Below is a small trained network, with its code and all its weights. Each question gives an input and a class and asks what happens when units are switched off, that is, made to give their printed mean instead of their output.

import numpy as np


def w(rows, s, z=0):
    codes = np.array(rows[::2]) - 128.0
    scale = np.full(codes.shape[1], s)
    scale[-1] = z or s
    return codes * scale


def norm(h):
    return h / np.sqrt((h * h).mean(-1, keepdims=True) + 1e-5)


def f(y):
    return np.maximum(y, 0)


def log_softmax(a):
    a = a - a.max(-1, keepdims=True)
    return a - np.log(np.exp(a).sum(-1, keepdims=True))


def net(x, mask):
    res = np.array(x, float).reshape(1, 5) / 4 @ E
    u = 0
    for l in range(2):
        y = f(norm(res) @ A[l][:, :-1].T + A[l][:, -1])
        res = res + np.where(mask[u : u + 6], y, B[l][:, -1]) @ B[l][:, :-1]
        u += 6
    return log_softmax(norm(res)[-1] @ U[:, :-1].T + U[:, -1])


A, B = {}, {}
E = w([
[126,126,119,127,133,133,132,123,134,130],'x0',
[89,117,214,77,59,143,174,23,161,80],'x1',
[219,160,152,192,181,252,48,58,80,158],'x2',
[130,129,128,129,126,128,130,129,130,127],'x3',
[44,132,40,220,37,185,64,100,77,221],'x4',
],0.0046)
A[0] = w([
[206,117,117,190,253,123,94,237,111,136,107],'0.n1',
[114,126,130,57,188,37,163,154,152,107,178],'0.n2',
[85,109,152,91,100,106,145,120,168,145,8],'0.n3',
[217,130,185,76,216,144,138,93,154,58,159],'0.n4',
[139,125,23,157,189,48,135,243,74,161,253],'0.n5',
[165,116,150,71,223,37,177,153,154,75,141],'0.n6',
],0.0054,0.0033)
B[0] = w([
[93,146,104,56,178,230,128,219,86,60,228],'0.n1',
[135,131,115,129,124,173,134,174,124,213,208],'0.n2',
[134,72,147,139,189,164,148,139,59,28,145],'0.n3',
[171,149,166,117,185,26,74,57,123,47,229],'0.n4',
[177,121,145,169,64,31,118,40,194,157,254],'0.n5',
[120,122,146,95,86,253,114,150,152,225,224],'0.n6',
],0.0058,0.0078)
A[1] = w([
[1,81,82,141,73,145,182,149,42,42,2],'1.n1',
[51,120,210,110,86,194,157,64,117,134,106],'1.n2',
[165,157,165,234,127,198,75,81,89,166,127],'1.n3',
[30,78,54,191,65,25,159,143,131,61,107],'1.n4',
[135,106,172,67,165,109,194,167,128,107,76],'1.n5',
[88,138,189,83,179,206,141,142,114,151,148],'1.n6',
],0.0062,0.0034)
B[1] = w([
[204,167,105,30,237,227,88,191,112,138,172],'1.n1',
[80,90,168,158,236,175,182,118,32,64,212],'1.n2',
[111,79,137,70,81,87,197,177,171,174,254],'1.n3',
[129,252,132,152,196,106,42,113,117,2,208],'1.n4',
[62,44,60,222,47,104,157,83,53,183,176],'1.n5',
[65,152,51,220,73,92,154,133,126,107,213],'1.n6',
],0.0074,0.0058)
U = w([
[155,98,74,121,23,144,131,241,195,244,249],'0',
[149,203,97,100,235,217,73,200,62,11,126],'1',
[35,16,170,143,104,178,249,103,58,148,66],'2',
[223,104,216,100,156,58,126,20,141,48,91],'3',
[105,224,97,183,94,10,46,94,169,82,76],'4',
],0.012,0.0019)

Each question gives the input, the list of numbers given to net, and the class t.
The units are the neurons (one row each of A and B). Each row of codes is followed by its name. A weight is (code - 128) times the scale printed after its matrix; where a second scale follows, it is the last column's (A, B and U).
mask holds one flag per neuron, layer by layer. A switched-off neuron (its flag False) gives its mean, the last column of its row in B, instead of its output. The means were averaged over made-up inputs and are rounded, as every weight is.
A unit's drop is (log p(t) with every unit on - log p(t) with that unit switched off) / (log p(t) with every unit on - log p(t) with every unit switched off).
The circuit of an input: a set's keep is (log p(t) with only the set's units on - log p(t) with every unit switched off) / (log p(t) with every unit on - log p(t) with every unit switched off). Starting from all 12 units, units are removed one at a time, each time the one whose removal leaves the highest keep (on an exact tie, the one counted first), for as long as the keep stays at least 0.8.
units of the circuit, in order: the units of the circuit, biggest drop first
top k neurons: the k neurons with the biggest drops, biggest first
top k neurons in layer l: the k neurons of layer l with the biggest drops, biggest first
input [2,5,4,-6,1], class 2: units of the circuit, in order => [1.n3]
input [3,7,0,4,4], class 1: units of the circuit, in order => [0.n5; 1.n1]
input [-6,1,8,-3,3], class 2: units of the circuit, in order => [0.n5; 1.n3]
input [8,-5,-8,1,1], class 4: top 2 neurons in layer 1 => [1.n4; 1.n3]
input [-5,-1,-7,8,2], class 4: units of the circuit, in order => [1.n4; 0.n1]
input [8,-8,-3,0,8], class 4: units of the circuit, in order => [1.n4; 0.n5]
input [5,8,0,4,4], class 1: units of the circuit, in order => [0.n5; 1.n1]
input [-2,1,3,1,2], class 2: top 3 neurons => [0.n5; 0.n4; 1.n2]
input [6,0,-8,1,5], class 4: top 2 neurons in layer 1 => [1.n2; 1.n4]
input [-8,-3,-1,1,8], class 4: top 3 neurons => [0.n6; 1.n4; 0.n2]
input [-8,2,5,6,5], class 2: top 2 neurons => [1.n2; 0.n5]
input [-1,2,-1,6,-8], class 2: top 2 neurons in layer 0 => [0.n6; 0.n5]
input [-1,0,-6,7,8], class 4: top 2 neurons => [0.n1; 0.n5]
input [-3,-3,-1,0,5], class 4: units of the circuit, in order => [0.n6]
input [-2,1,6,1,4], class 2: top 3 neurons => [0.n5; 0.n2; 0.n4]
input [5,1,0,1,4], class 1: top 4 neurons => [0.n6; 0.n5; 0.n2; 0.n4]
input [0,-8,-2,1,0], class 0: top 4 neurons => [0.n1; 0.n4; 0.n5; 1.n4]
input [-4,-7,1,-8,4], class 0: top 2 neurons in layer 0 => [0.n4; 0.n1]
input [-5,0,-4,-4,4], class 4: top 3 neurons => [0.n1; 0.n5; 1.n2]
input [-6,-2,0,3,3], class 4: top 3 neurons => [0.n6; 0.n2; 1.n4]
